In the rows, zero is written as 128.
Each row of numbers stands for one element and depends on some of the facts below. Use the named rows to name the rest.

How the elements are related:
stutram: ζ tregro; Φ vikli; δ 364
dregra: Φ klogral; δ 653
koren: ζ pizul; Φ skirabrok; δ 364
ginam: ζ finedra; Φ vagradar; δ 364
fegren: Φ vesa; δ 396
beklusar: ζ ploskek; Φ biplok; δ 816
muskun: ζ bruril; Φ zibrum; δ 364
pagus: ζ kigre; Φ lestu; δ 364
klogral: ζ klogin; δ 816
flenar: Φ tregro; δ 396
biplok: ζ bimun; Φ paskepa; δ 364
vagradar: δ 396
dreflim: Φ betrim; δ 816
kigre: Φ getes; δ 653
floda: ζ pizul; Φ skekun; δ 799
birek: Φ sivos; δ 396
duvofun: ζ vobo; δ 364
grogren: ζ furi; Φ skiskor; δ 396
kesu: ζ paklin; δ 396
plifu: δ 653
mapen: ζ sokladom; Φ beves; δ 653
stalor: Φ bruril
degrovam: Φ paklin; δ 396
tiritri: ζ trigruvi; Φ leles; δ 364
rosti: Φ miflos; δ 816
gozus: ζ fligor; Φ kifutru; δ 396
truvek: ζ ploke; δ 364
timuk: ζ kigre; Φ tivures; δ 799
fafles: δ 364
loba: ζ getes; Φ notro; δ 799
lusabru: ζ bepil; δ 364
pifur: ζ zati; δ 816
betrim: ζ vobo; Φ stekostol; δ 364
skirabrok: ζ plasor; δ 653
lugiplel: ζ zati; δ 653
brogro: ζ gadrube; Φ natuk; δ 364
geklil: ζ nibas; δ 364
nibas: ζ fligor; δ 396
stekostol: Φ mapen
bidrosar: ζ vobo; Φ dripum; δ 799
senik: ζ vulerol; Φ platam; δ 653
trufe: ζ gadrube; Φ bidrosar; δ 799
plasor: δ 799
vulerol: ζ vusas; Φ muskun; δ 364
migras: δ 364
klekotrem: ζ nudra; Φ grobo; δ 396
natuk: ζ vobo; Φ stutram; δ 799
nabol: Φ birek; δ 816
zotan: ζ flitrir; Φ fegren; δ 816
kuplom: ζ klidol; Φ klekotrem; δ 816
gradrim: ζ flitrir; Φ fafles; δ 816
grikor: ζ pizul; Φ fodru; δ 816
gonur: Φ beplan; δ 653
notro: Φ senik; δ 364
dripum: Φ plonazon; δ 799
gadru: Φ flenar; δ 653
broflom: δ 653
sekli: Φ gradrim; δ 816
vikli: ζ dizis; Φ lenus; δ 799
megrino: Φ bugrer; δ 364
dizis: ζ stalor; δ 799
skibes: ζ pizul; Φ dregra; δ 364
vesa: Φ floflos; δ 799
plebota: ζ gonur; δ 816
sibuba: Φ skistas; δ 364
skiplum: ζ trigruvi; δ 364
fegrol: ζ droton; δ 816
dugol: ζ vobo; Φ rivus; δ 653
bimun: δ 396
migrer: ζ truguk; δ 816
miflos: Φ tiri; δ 396
briplukur: ζ kigre; δ 364
tivures: Φ gadru; δ 364
sagur: δ 816
klogin: Φ kuplom
faski: δ 364
fligor: ζ truguk; Φ skibes; δ 396
veski: ζ rodrol; Φ fegrol; δ 816
grasta: δ 816
tregro: Φ steskesil; δ 364
bruplus: ζ dreflim; δ 364
beplan: Φ tiritri
trigruvi: Φ kudom; δ 816
masku: δ 396
paskepa: Φ truguk; δ 653
rivus: ζ stalor; Φ zulik; δ 364
floflos: Φ doki; δ 364
drabo: δ 396
skistas: ζ flitrir; Φ floda; δ 396
vidrer: ζ gadrube; Φ fustun; δ 799
bugrer: Φ stalor; δ 396
flifomu: ζ duzan; Φ briplukur; δ 364
truguk: δ 364
tiri: ζ getes; Φ bune; δ 364
fustun: ζ gonur; δ 364
bines: ζ truguk; Φ plebota; δ 396
tradidrun: δ 799
zulik: ζ vagradar; Φ sefo; δ 816
droton: Φ dreflim
ridre: ζ finedra; Φ nabol; δ 799
flitrir: Φ kigre
trosi: δ 396
bune: Φ sibuba; δ 364
skekun: Φ bines; δ 364
bruril: δ 364
vovur: ζ duzan; Φ veski; δ 653
zibrum: Φ bruplus; δ 364
sivos: ζ klugri; δ 799
fluvum: ζ zati; δ 364
sefo: ζ doki; Φ grikor; δ 799
kifutru: ζ grasta; Φ sekli; δ 364
platam: ζ klidol; Φ vidrer; δ 364
sagris: ζ pizul; Φ lusemak; δ 396
skubres: Φ gadrube; δ 799
sokladom: Φ gumiri; δ 799
flostefla: ζ dreflim; Φ trigruvi; δ 799
fodru: ζ kigre; δ 799
doki: ζ treskugrim; δ 364
gadrube: ζ treskugrim; Φ lugiplel; δ 364
lubabran: Φ trosi; δ 653
beves: Φ grogren; δ 816
steskesil: Φ degrovam
lusemak: ζ ploke; Φ zotan; δ 396
duzan: δ 799
skiskor: ζ furi; δ 816
kudom: δ 816
leles: ζ nibas; Φ klogin; δ 653
lenus: Φ lubabran; δ 364
grobo: ζ vusas; Φ drosopa; δ 364
lestu: Φ ridre; δ 816
lufo: ζ gadrube; Φ sagris; δ 653
drosopa: ζ plonazon; δ 816

Known rows:
ploskek: [114 102 135 159 126 104  99 124 119 139 123 123 140 134 134 136  95 109
 104 119 116 106 129 135 143 104 145 133 119 130]
flostefla: [176 150 100 144  94  78 193 157  91  86 133  71 166 131 117 167 136 176
 183 107  55 179 136 115 160 106 213 103 161 215]
paskepa: [121 109 143 120 137 141 123 143 155 134 144 137 113 116 164 109 131 102
  81 155 156 110 142 148  98 174 115 120 123  99]
vagradar: [106 108 154 107 167 182  96 114 176 155 149 173 103 172 118  77 138  93
 121 159 225  69 164 184  81 118  73 143 101  31]
beklusar: [142 141  72 101  62 100 191 135  83  89  99  76 161 116 118 166 122 158
 146  79  45 182 131  96 155 113 166 105 148 217]
treskugrim: [116 102 119 155 133  93  85  93 154 114  97 140 137 138 158 112  82 122
 119 119 132 109 124 131 171 111 160 141 118 114]
koren: [169 139  65 158  73  92 184 138  87 124 129  62 150 124 122 147 114 177
 176 112  47 195  58  68 140 152 174 126 171 223]
broflom: [140 111 123 124 121 129 124 132 122 131 141 135 140 110 169 113 130 104
  85 144 120 119 134 132 124 172 150 118 137 120]
zibrum: [118 138 145 131 164 149 110 130 139 145 135 161 110 120 124 125 138 131
 126 137 155 123 102 111 125 143  83 144 120 104]
dregra: [123 108 144 121 137 139 121 143 156 135 143 139 114 114 166 107 129 104
  80 157 155 111 143 148 100 173 115 123 125 101]
paklin: [ 79  98 188 159 168 145  64 125 180 159 125 160  83 134 135 113 102  89
  80 157 206  64 152 176  98 108  68 143 100  55]
muskun: [132 152 115 133 133 113 140 146 111 125 128 119 140 120 121 142 141 151
 141 118  93 155  90  81 138 143 128 140 133 158]
vusas: [119  92 133 160 136 106 102 129 120 143 126 125 146 139 138 138  91 107
 101 116 119  99 131 134 145 103 145 131 116 131]
droton: [131  94  93 161  83  51 165 155 104 104 120  65 171 144 132 167  88 149
 133  85  41 163 113  97 153 104 208 130 125 214]
beplan: [120 111 105 160  89  59 150 152 109 111 118  70 154 137 130 159  94 141
 130 101  59 151 117 105 144 107 193 135 128 193]
plonazon: [ 80  99 188 159 173 146  61 127 181 159 128 159  84 135 135 112  99  85
  81 159 207  61 153 175  99 107  65 144 101  55]
natuk: [158 164 155 134  96 101 191 111 109  92 125  92 173 138 114 183 147 131
 169 125  64 175 110 135 143 127 207  98 136 184]

Which element is each row?
No name comes twice in this set of rows, the named rows included.
[102 131 173 115 166 168  86 148 176 154 141 161  87 113 166  88 141  86
  57 184 208  69 160 171  80 170  67 128 122  49]	lugiplel
[119 145 109 123 128 118  95 115  94 139 132 154 112  79 108 131 147 135
 137 125 131 157 100  76 135 137 138 142 132 121]	geklil
[142 135 104 135 125 106 159 140 104 121 129 116 152 126 123 151 133 158
 150 104  77 168  84  73 147 140 149 135 132 178]	notro
[122 122 134 120 125 127 127 151 143 129 140 122 120 112 162 112 134 111
  86 153 137 117 142 139 103 175 129 123 130 114]	mapen
[133 126 117 121 111 112 148 163 129 121 139 108 136 116 165 121 132 120
  90 142 108 133 132 124 112 170 150 122 135 144]	senik
[121 112 106 115  86  97 142 149 121 114 140 111 110  77 147 125 134 120
 106 141 120 164 137 103 100 168 179 121 134 139]	leles
[119 141 117  99 105 148 142 122 120 119 102 121 116 110 118 136 128 126
 118 115 128 131 150 135 125 114  98 114 132 140]	veski
[127 150 106  98 113 153 124 116  98 128 102 129 132 107 122 132 131 121
 112 115 122 119 151 134 140 109 104 112 141 136]	pifur
[134 142 104 102 116 133 122 121 113 134 138 122 153 164 113  99 149 120
 143 129 126 109 143 140 118 120 154 146 127 108]	kesu
[145  63 118 193 105 117 114 103 128 158 127 105 126 143 141 124  62 111
 121 135 129 116 107 150 123 110 146 117 144 147]	pizul

The same elements again, as new rows of numbers:
Named rows:
degrovam: [107 150 119 131 148  96 126 177 126 144 147 135 136 103 107 129 147 123
 174 111 123 119 111 167 139 137 158 190 119]
bines: [105 184 136 125 165 100 116 207 127 149 144 131 146 105 104 130 158 116
 222 114 121 120 113 184 142 132 185 205 111]
miflos: [133 122 110 139 124 177 129 109 121 112 144 147 110 108 112 148 118 127
 101 121 122 120 112 115 143 119 116 150 128]
sivos: [107 174 157 108 130  97 112 125 127 136 120 127 136 115 126 131 130 121
 147 109 129 120 129 153 133 132 129 144 125]
kesu: [122 119 117 141 138 140 115 140 126 115 139 135 110 104 113 140 116 119
 109 111 121 120 110 114 150 116 121 147 121]
skistas: [109 130 125 130 145  95 116 157 124 124 140 135 131 102 106 132 137 118
 164 108 121 117 111 148 146 119 142 183 118]
sibuba: [108 164 109 116 145  96 117 113 124 149 119 127 141 125 107 131 144 131
 133 115 125 120 118 131 132 146 119 139 119]
senik: [118 120 126 116 132 136 126 127 135 109 119 143  99 139 108 129 131 147
 124 124 120 122 118 110 132 123 115 145 112]
platam: [115 135 115 116 141  96 115 107 123 123 117 126 136 137 109 129 127 129
 124 129 125 121 120 119 129 129 119 138 125]
koren: [135 120 111 121 128 163 114 110 124 111 117 126 125 173 116 139 119 129
 103 159 128 117 121 110 131 119 118 114 122]
grogren: [106 145 128 132 156  98 119 172 125 135 144 140 139 102 107 129 139 118
 183 109 120 118 113 160 140 128 160 190 115]
flifomu: [142 118 107 117 131 174 113 108 122 110 123 127 137 181 122 137 121 126
 104 154 125 120 116 112 132 119 119 112 123]
nabol: [115 147 114 114 134 106 122 112 134 132 119 127 112 133 120 131 164 122
 115 119 124 122 130 119 130 126 120 130 127]
ginam: [137 121 108 121 126 160 116 111 125 112 115 125 120 174 116 137 115 129
 106 153 129 117 123 109 133 122 117 116 124]
kuplom: [106 174 125 110 149  98 114 126 127 133 116 124 124 116 115 130 171 118
 165 112 123 122 127 136 130 120 142 150 128]
zulik: [125 134 116 115 129 128 116 108 133 117 114 128 109 148 124 130 151 117
 106 125 126 121 128 109 133 117 117 121 121]
bruplus: [115 147 111 118 139  99 113 109 124 131 117 128 133 140 112 131 132 123
 118 124 129 117 115 115 129 133 117 129 115]

Name these rows:
No name comes twice in this set of rows, the named rows included.
[107 134 120 130 144 112 140 112 153 152 112 128 128 126 125 134 120 137
 104 130 124 118 154 135 133 134 117 128 137]	plasor
[143 123 111 140 123 201 126 106 123 110 141 148 107 114 111 155 118 126
 106 128 124 119 112 113 145 116 118 142 128]	fligor
[133 120 108 114 136 138 114 108 123 110 121 128 145 165 114 134 126 127
 104 148 125 123 122 113 131 119 116 119 131]	kifutru
[141 122 120 112 128 198 133 114 130 112 132 136 105 171 115 136 126 143
 105 136 124 131 116 112 134 116 118 123 115]	vovur
[138 123 118 120 124 196 123 111 136 110 114 142  91 151 106 136 121 151
 104 133 121 126 119 113 135 117 117 127 114]	lufo
[135 121 108 142 124 191 140 112 126 117 147 147 110 102 112 153 121 132
 103 115 125 122 112 121 139 131 115 147 127]	vagradar
[108 160 121 110 146  97 114 120 130 127 116 125 123 130 121 130 170 115
 139 114 123 121 121 122 133 118 128 136 120]	grikor
[123 123 113 129 122 191 137 109 150 126 119 136 126 169 139 134 120 128
 108 136 136 117 127 115 132 138 120 112 116]	sokladom
[107 183 116 112 148  95 121 134 132 152 117 126 126 114 116 130 179 118
 151 110 123 122 125 135 131 133 141 146 124]	beves

The same elements again, as new rows of numbers:
Some rows with their names:
bugrer: [108 142 171 132  70 135 108 149 129 151 149 183 144 112  98 128  45 126
 171 197 116 105 127 117 138 106 172 147 122  99]
broflom: [134 149 152 122  73 136 180 140 143 130 137 155 146 117 113 124  89 150
 155 199 133 115 136 130 157 104 193 120 113  82]
migrer: [146 140 149 126  78 150 165 153 139 127 155 184 152 111 124 122  97 129
 158 188 133 113 130 123 122 103 192 151 118  98]
dugol: [131 166 152 132  70 142 222 141 143 138 158 145 142  94 101 134  59 131
 154 214 131  94 103  96 148  96 206 117 123 106]
drabo: [121 136 165 120  76 135 126 150 127 145 144 173 143 112 108 120  79 137
 159 191 115 122 143 127 127 107 175 175 114  86]
gumiri: [121 173 165 126  84 137 154 130 132 140 119 166 149 114 110 128  46 126
 156 190 122  97  94 119 160 109 178  65 128 103]
leles: [132 129 139 117  76 141 228 137 141 129 143 154 156 111 118 120 120 159
 155 187 130 128 142 148 156 102 193 141 123 103]
fafles: [159 160 142  96  92 136 141 133 141 113 116 144 156 110 105 109 136 158
 139 160 131 128 115 151 156 109 152  95 122  82]
timuk: [134 170 151 120  66 149 142 150 133 110 149 156 138  82  86 102  63 107
 153 214 119  87  81 108 136  96 156 113 131 109]
skekun: [174 177 140 115  98 123 120 142 112  85  85 134 140 121 140  98 170 157
 147 184 137 142 150 136 125 118 168  85 107  51]
floda: [180 146 141 112  88 121  99 151 112  92 111 154 143 107 125  98 177 152
 157 174 123 138 138 136 108 108 147 124 106  79]
faski: [139 176 147 115  82 137 141 134 134 109 116 146 148 110 108 111 104 139
 144 184 137 109 103 135 159 109 159  82 130  85]
natuk: [132 158 155 130  68 132  87 149 123 118 153 168 145  97  92 117  96 110
 166 187 131  94  88 119 151 101 146  93 145 116]
tregro: [151 176 147  94  96 126 103 136 144 123 122 140 152 112 102 128 151 150
 126 146 151 131 109 145 165 110 162 113 127  75]
lufo: [132 160 152 132  68 149 222 139 146 129 149 149 142  98 105 124  36 134
 159 218 125  91 105  99 147  98 200 121 114 107]
dreflim: [121 161 166 129  70 143 108 154 154 141 150 196 147 125 104 134  55 117
 148 197 138  91 122 121 143 104 183 119 120  75]
vulerol: [129 196 154 118  77 150 162 136 144 107 128 137 141  92  93 109  42 121
 139 208 133  87  80 109 160 103 171  76 129  97]

Rows to name:
No name comes twice in this set of rows, the named rows included.
[181 172 135 117  96 128 136 142 109  80  93 134 142 113 142  96 169 154
 152 188 129 144 153 136 118 117 173  76 108  66]	grobo
[113 125 158 113  74 141 156 146 132 150 145 174 150 109 108 116 104 143
 149 183 116 135 153 151 132 106 177 200 122  89]	flenar
[119 139 144 134  73 152 166 151 136 130 159 188 153 118 120 128 108 120
 155 188 141 113 136 135 136 103 195 148 137 105]	zulik
[131 165 139 104  83 142 165 131 139 113 121 144 155 108 107 104 131 147
 136 174 138 118 114 158 165 107 156 100 140  89]	bune
[180 140 144 123  91 147 132 166 114  95 132 167 138 124 157 101 167 126
 164 213 128 162 189 128  92 119 220 128 104  57]	drosopa
[138 191 146 133  76 145 195 128 139 123 121 139 143  93  99 105  66 129
 141 202 133  77  46 101 144  95 151 100 133  94]	flifomu
[127 171 160 126  72 156 166 153 154 133 157 179 142 103 105 125  40 112
 139 207 136  88 106  98 125  97 197 153 115  87]	rosti
[116 163 164 128  71 144  91 155 150 126 151 193 147 126 112 140  47 121
 150 177 148  94 120 117 149 105 189 135 116  98]	trigruvi
[182 133 146 111  89 135 166 151 143 130 130 189 155 114 126 115 141 162
 153 175 113 128 157 138  96 106 177 141  88  66]	kuplom
[176 155 138 131  93 129 149 162 112  97 119 173 137 121 157 114 175 138
 150 197 134 146 212 133  76 113 213 139  92  58]	plebota

